Each row is followed by its class number.
[ 18 -20  41 -19   0 -11   1 -15  39  -3  -8   6  21   1  21 -15 -20  17
   6 -20 -17  12  31  22  -9   4 -17 -30   6   4 -33  29 -20  26] | 1
[-28 -27  10   8 -22  -9  -7  21 -21   3  25 -13   2   0 -20  14  24  13
 -11  16   2 -14  -6 -10  29   3  10 -15   9  -8  31 -61  27  -1] | 10
[ 35  34  25 -29   7  11  -3 -28   6 -16  11 -14  -1 -23  51  11   1  18
  29 -19  13  25  -2  23  -8 -13 -37  -3  15   2 -25  66   6   2] | 3
[ 34  43  -3 -30   6   0   4 -35  22  11  12 -22  15 -15  42  12 -19  14
  27 -29 -24  34  35  22  -6   0 -44   7   0  -7 -35  65   4  -3] | 7
[ -3 -12  35 -26 -27 -16   4  -2  12   3 -13   6  -5   6  20  -5 -40  10
   2 -18  -4  19  33  37 -12  16 -25 -26  23   4 -15  28  -2  25] | 4
[ 16  -4 -12 -12   1  -8 -10 -16   1  -4   7 -17   0  -8   8  -1  -9  19
  17  -2 -11   0  19   9  -5  -1  -7 -11  15   5 -15  13   9  -2] | 5
[ 33   9  24 -40  -4  -1  -4 -40  15  12  -2 -17 -12  -7  39  17 -13  11
  42 -35 -22  10   6  25 -17 -10 -24  -1  23   2 -44  49   7  25] | 8
[ -4 -28  -2 -20   8  -3  -9  17  10 -16  -5  18  23  17 -10 -19  -7  -8
 -27   5 -20   9  20   9   5  19   0  -9  -3   3 -11  11 -16   2] | 6
[ 10   3  20 -20 -33   5 -10   9  -8 -11  28   6 -11 -11   4   1  20  16
  14  -5  31  -3 -27   9   8   2  -7 -19   8  11   8 -13  28  -3] | 3
[  7 -15  52 -24 -30  -4  -5 -35   5   7   0  -7  -8   4  19  16  19  20
  30 -36 -10 -14  -8   3  13 -13 -13 -38   7   2 -11 -33  35  15] | 0
[ 15  17  14 -20   4  -2   3 -33  10  14 -11 -22   6  -9  24   9 -12  15
  20 -23 -12   8  19   8   5  -3 -31   0   4  -5 -23  25 -16  -1] | 7
[ 31  10  10 -26  18  -8  -8 -43  15  -6  -2 -31   7 -12  51   7 -11  26
  29 -21 -22  15  35  19  -7  -8 -28 -12  19   1 -37  65   6  12] | 5
[ -3 -12  28 -14 -15 -10   0  12  16   2 -19   4   1   4   7 -12 -23   6
 -11 -18   7   8  16  25 -22   8 -14 -28  22  12   1  20   0  12] | 1
[-12 -21  11 -29 -11   2 -13   0 -20  -6  20   1   5  -5  -8   6  14   9
   2   0  -7  -8  -2 -17  32  -2   6 -12  10   2   5 -39  24  -2] | 6
[-32 -22 -11  17   0 -17 -15  43  -9 -11 -11   4  10   7 -39 -15  -8   0
 -32  23  -5  -6  -3   4  -1   9  -6  -9 -11  -6  28 -33  -1 -15] | 11
[-42 -24   5  -7 -29  -9  -2   3 -26   3  28   5   1  -6 -25   7  23  11
  -5  -2  -3 -19 -23 -18  24  12   7 -18  14   3  34 -80  33  -3] | 9
[ 33 -15  45 -49 -27  -5   0 -32   6   8  18 -17 -10 -12  42  18   0  26
  41 -41 -12  -2  -5  20  -2  -1 -32 -24  20   2 -31  22  51  28] | 8
[ 47 -22  29 -40  -1 -22  -6 -36  54 -10  -6  -3  17  12  49 -18 -26  27
   6 -28 -33  30  47  43 -22  15 -30 -39   9   6 -61  83  -1  30] | 5
[ 14  30  19 -14  -3   4  -7 -15 -14  -2  -2  -9 -14 -19  29  12   0  17
  24 -18  17   9 -16  13   2 -15 -17 -10  23   2   5  31  23  -2] | 3
[ 23  14 -21 -43  19  14   4   2  -1  -5  29  -7  30 -16  16   4  -6   2
   6  -6  -8  24  24  14   2  11 -37  24   8  -7 -17  37  10 -12] | 6
[-45 -15   2  15 -23  -2  -4  21 -32  12  20   5  -4  -2 -29  19  31   6
   8   3  11 -27 -37 -29  35   0  14  -9   0  -8  52 -96  36 -11] | 0
[ 25  -7  37 -42 -26  -8   2 -34  16   8  17 -29   1  -4  33  -3   9  24
  26 -25   0  10  12   5   2   5 -23 -36   5   4 -34  14  34  14] | 2
[-41 -10  -6  13 -29  -4 -11  22 -28  12  10   2  -9   8 -31  17  23  -4
  -1   4   4 -18 -23 -22  26  -2  24  -6   5  -4  44 -78  28 -11] | 0
[  8  11  11 -10   7   0  -6 -15   1  10  -5 -32   4  -5  15   0   3   7
  15  -2  -4   7  17  -4   0  -2 -10  -9   4  -2 -20  22  -1   0] | 2
[ -9  16   5   2  -7  -6   1   0 -13  14 -14 -10  -6 -15   8  10 -17  -2
  10   5  -1   8  18   0   8  -1  -6  -1  19  -6   8  -7   5   8] | 4
[  1  -6   8  -4  -3  -6  -1   9   6  14 -21 -13   4   4  -1 -17 -11   2
  -4   1  11  10  15   7  -5   9  -9 -31  -4  -5 -12  25  12   7] | 2
[-42   9 -65  12  13  -4   9  26 -22  11  20   4  26 -10 -32   2  -6 -13
 -19  17   8  11 -14  -2   8  25  -1  23   5 -17  40 -28   8 -20] | 9
[ -3 -10  31 -30 -24  -8   2 -44   8  -5  23  -3   3  -6  24   9  13  20
  15 -24 -10   5  -9  -4  12  -4 -13 -29  14   2 -18 -27  20  17] | 9
[ 41  24  12 -52   2  -4  10 -44  35   4  25 -15  21 -17  52   8 -35  17
  39 -23 -23  47  56  46 -14   8 -43   6  17  -3 -61  72 -15  27] | 4
[ 44 -15  70 -50 -25 -17 -15 -54  37 -26  21 -21  -7  -3  40   2   4  41
  25 -36 -34   7  27  22  -8 -18 -39 -40   4  10 -58  16  24  17] | 11
[ -5 -29  -3  -3 -10 -12   2  34   2   9  -5  -2  10  10 -20  -5  -3   3
 -30  11   9   8  16  29  -3  20  -8 -18   7  -7  10   2  13   6] | 10
[-43  20 -52  25   2  -8   7  37 -14   1  24  12  15  -7 -19   2 -10 -19
  -3  37 -10   9   0 -14  16  21  21  34  -8 -14  34 -42 -25  -8] | 4
[-68  -4 -62  58   4   1  -8  79 -63  -2   3  29   2  -9 -80 -13  13 -15
 -15  50  33 -38 -60 -30  34  14  48  13 -16  -8  88 -94  -5 -36] | 3
[  3  -7  45 -38 -30  -1  -4   1   5  -4  14 -14 -13  -9  19   8   1  14
   7 -21  12   2  15  14 -11  -1 -20 -17  32  16  -2   6  22   8] | 1
[-34  12 -40  26  15  -9 -16  38 -24  -8  14  -5  14 -10 -40   0   3   1
 -12  28 -17  -7   3  -7  10   3   0  15 -16 -13  37 -38  12 -28] | 11
[ 30  25   8 -54  -1  -2  12 -60  33  -1  33  -8  27  -7  49   8 -10  18
  26 -37 -30  35  17  33 -16  10 -45   4  15  -2 -49  45  -6  14] | 9
[-15 -32  20  -4 -29  -9  -3  17 -17  12  15 -16  -4   0 -15  11  19  18
  -9   0  15  -9   1   5  17   4  -5 -28  17  -4  27 -42  42   4] | 10
[  1  30 -44 -10  11   1   5 -13  -5  11   3 -26  16 -13   1   8  -7  -4
  10  -2  -1  14   3   8  -7   6 -19  26   1  -2  -5   7 -21 -21] | 7
[ 30  21  35 -29  -2   0  -8 -60  26   0  -5 -13  -7   2  42  21   4  17
  38 -39 -25  13  26  22 -11 -21 -23 -16  13   2 -48  34   1  15] | 0
[ 25 -16  31 -28  -9  -9  -1 -16  17  15 -16   5   1  -1  20  -3 -18  16
  27 -32 -16  -3   7  35 -12   7 -26 -31   5  -2 -34  37  20  34] | 8
[-11 -27 -24 -27  13  -5  -2  17   5 -10  -4  13  24  16  -9 -17 -26  -7
 -27  -3  -4  22  14  23  -3  24  -5  -4  12   3  -3  24 -14  -1] | 6
[ 49 -20  66 -63 -24 -12  -8 -62  32 -10  14 -17  -7  -5  58  -1  -1  44
  46 -43 -29  -3  28  25   1  -7 -30 -48  13  12 -62  36  29  33] | 5
[ -3   3 -53 -11  15  -2   2  10  -8   8  36 -19  31 -10   4   2  -8   8
  13  12  -3  10  -3   0  18  16  -3  24   0 -14  11  -2   0  -9] | 5
[-18  14 -37  -2  14   2   5  21  -4  14  19 -16  25  -4  -9  -6   0  -8
   4  23   5  16   4  -9  11  16   1  18 -16 -16   2   3 -13  -8] | 2
[ -3  19 -11 -14  11   5   7   8  -4   0  25 -13  32 -22   8   5  -6   6
  18   1  -6   3   8   5   3   6 -19  23   5  -6   5   1  -6  -8] | 1
[ 11 -16  51 -35 -14 -17  -4 -45  47 -10  -2  18   7  16  33  -7 -16  21
  -5 -32 -35  27  34  30 -13  10 -26 -41  12   5 -52  44 -12  34] | 9
[-14  16 -34  -7  15  -4  -4  27 -13  -8  21 -16  16 -14 -17   3  -8   2
  -6  12  -6   9   7  15  -6   8 -32  26  -7 -13  20  -1  14 -26] | 11
[  3  13  18 -16  16  -1   2 -35   6   4 -12 -24  16 -17  34  11 -15  14
  22 -17   2   9   6   6  -1 -18 -17  -3  23  -2 -16  17 -19  13] | 1
[ 30  24  26 -21  13 -11 -14 -50  21 -18  -8 -29  -1 -13  41   9 -11  25
  22 -22 -28  21  24  20 -19 -28 -38 -13   8  -1 -43  44   4   3] | 11
[-31  20 -71  24  14   7  -1  53 -38   4  29   8  28 -19 -34   1   6  -7
  -5  36  35  11 -42  -7  24  13  16  26  -7 -13  56 -29   3 -25] | 3
[ 46  23  25 -53   9 -12  -4 -47  41 -15  20 -22   4 -10  54   8 -25  28
  26 -34 -33  42  35  41 -24 -15 -52  -9   7  -4 -59  75  13  13] | 11
[-13  12 -10  16   2   9 -10  18 -41   4  -3  -2   2 -21 -25   1  12   6
  17  10  27 -23 -41  -8  22  -7   8  -2   4  -1  37 -38   7 -19] | 3
[ 61  31  61 -62  -2  -1   8 -70  43  -5  -5 -40 -10  -5  88   4 -18  24
  38 -51 -17  34  45  36 -33  -8 -61 -25  15   3 -79 114  17  21] | 2
[ 11   0  -8 -19   8 -10  -3 -24   4  -5   8 -23  12  -5  32   5  -8  18
  16  -7 -18   8   7   7   0   3 -13  -1  16   0 -13  20  -1   2] | 5
[ 12 -22  25 -34 -22  -5   3 -13  -6  16  17 -11   3 -13  18  14   6  18
  36 -26  -5 -13 -25   7  11   4 -21 -14  10  -4  -7 -17  42  21] | 8
[ -8  20 -43  11   7  10  -5  49 -29   3  32   7  20 -21 -30   1   6  -2
  -1  23  21   9 -19   5  14  14  -3  23  -1  -7  40  -5  11 -26] | 3
[-39 -18 -11  41 -16 -14 -10  52 -14  21 -31  24  -2  23 -44  -6   1 -14
 -32   5   1 -11  -9  -8   9  14  21 -23  -2  -9  57 -48  23  -8] | 0
[  3  13  11 -25   8   0   4 -20   3   1   4 -24  13 -18  26  10  -9  11
  19 -18   5   9   8  13  -9  -5 -23   6  28   6  -6  16  -8   3] | 1
[ -6  12   6  -8   5   1  -2  -1 -16  12 -10 -22   7 -21   2   9  -4   6
  12  -6   6  -7   2   1  -1  -9  -8  -1  26   4  14 -10   7  -2] | 1
[ 11 -27   9 -26 -21  -9  -6  -2   1  -4  35 -16   3  -6  13   1   9  27
  12  -5   0  -2   6   0  13   9 -10 -21  11   5  -2 -13  29   5] | 5
[-19  19 -23  20   6  -3  -6  -9 -13  13  -9  -4   3   1  -6  17   3  -2
  15  -6  -9   4  -7  -7   7 -13  11   2   5  -9  18 -26   3  -8] | 0
[-19 -12  17 -21 -17 -12 -13   7 -17  -8  15 -16  -6  -8 -11   7   8  19
   4  -2  -5 -15 -10   4  12  -5 -16 -16   0  -2  14 -44  36  -6] | 11
[  9  28 -19 -10  10   9  -5  18  -7  -8  31  -8  18 -14  19   7  -2   4
   7   0  15  30  -4  18   4   8 -19  17   8  -5  14  49   6 -12] | 3
[ 40  25  10 -51  -1   0  16 -31  31   3  28 -18  23 -18  58  11 -35  14
  30 -19 -15  50  52  40 -13  14 -53  17  20  -8 -51  75 -10  19] | 4
[ 20  14 -29 -21  15   2   0  -3   8   1  24 -20  24 -10  24   3  -9  10
  15   2 -12  17  19  12   2   9 -21  18   2 -10 -13  36  -4  -2] | 5
[ 49  17  67 -51   0  -6   1 -67  41   1  -6 -19  -1 -13  69   9 -23  35
  41 -53 -19  22  36  36 -24 -18 -40 -28  36  12 -59  68  -3  31] | 1
[ 29  -8  51 -66 -16   3 -11 -31   7 -14  20 -11  -4  -1  44   9   6  19
  12 -36 -24  11  29  13   7  -3 -26 -22  26  13 -34  33  34  14] | 6
[-33 -13  -1  -9 -23 -12 -13  24 -18 -13  17  -9 -11  -2 -20   2   8   8
  -8  11  11 -10 -30  -6   7  -4  -1 -10   2   2  27 -58  23 -13] | 11
[-29  -7   5 -10 -16 -11  -9  12 -22 -13   6 -12 -11  -9 -17   5  11   9
  -2   9   4 -19 -27  -7   7  -9  -9 -10  -3  -2  22 -58  27 -12] | 11
[ 17  18  34 -31 -10  -5   8 -31   1  11  -9 -23  -1 -18  42  16 -24  13
  26 -22  -8  16  26  20  -5  -1 -38  -2  32  -1 -19  28   5  16] | 4
[ 41  18  25 -72  15  11  -1 -36  18 -11  16 -21  12  -6  64  15 -14   9
  11 -35 -24  40  46  28  -5  -3 -51   8  24  -2 -47  91  14   9] | 6
[  1 -21  39 -31 -30  -5  -5 -29   4  -5  17  -3 -10  -4   4   8  11  17
   1 -18  -6  -3   3   4   4   1 -16 -35  18   7 -19 -22  30  11] | 9
[ 39  11 -21 -41  20  -2   6 -20  17   0  29 -32  30 -17  45   7 -13  18
  19 -12  -9  32  28  28  -7  10 -42   8  10  -9 -30  68  19   5] | 5
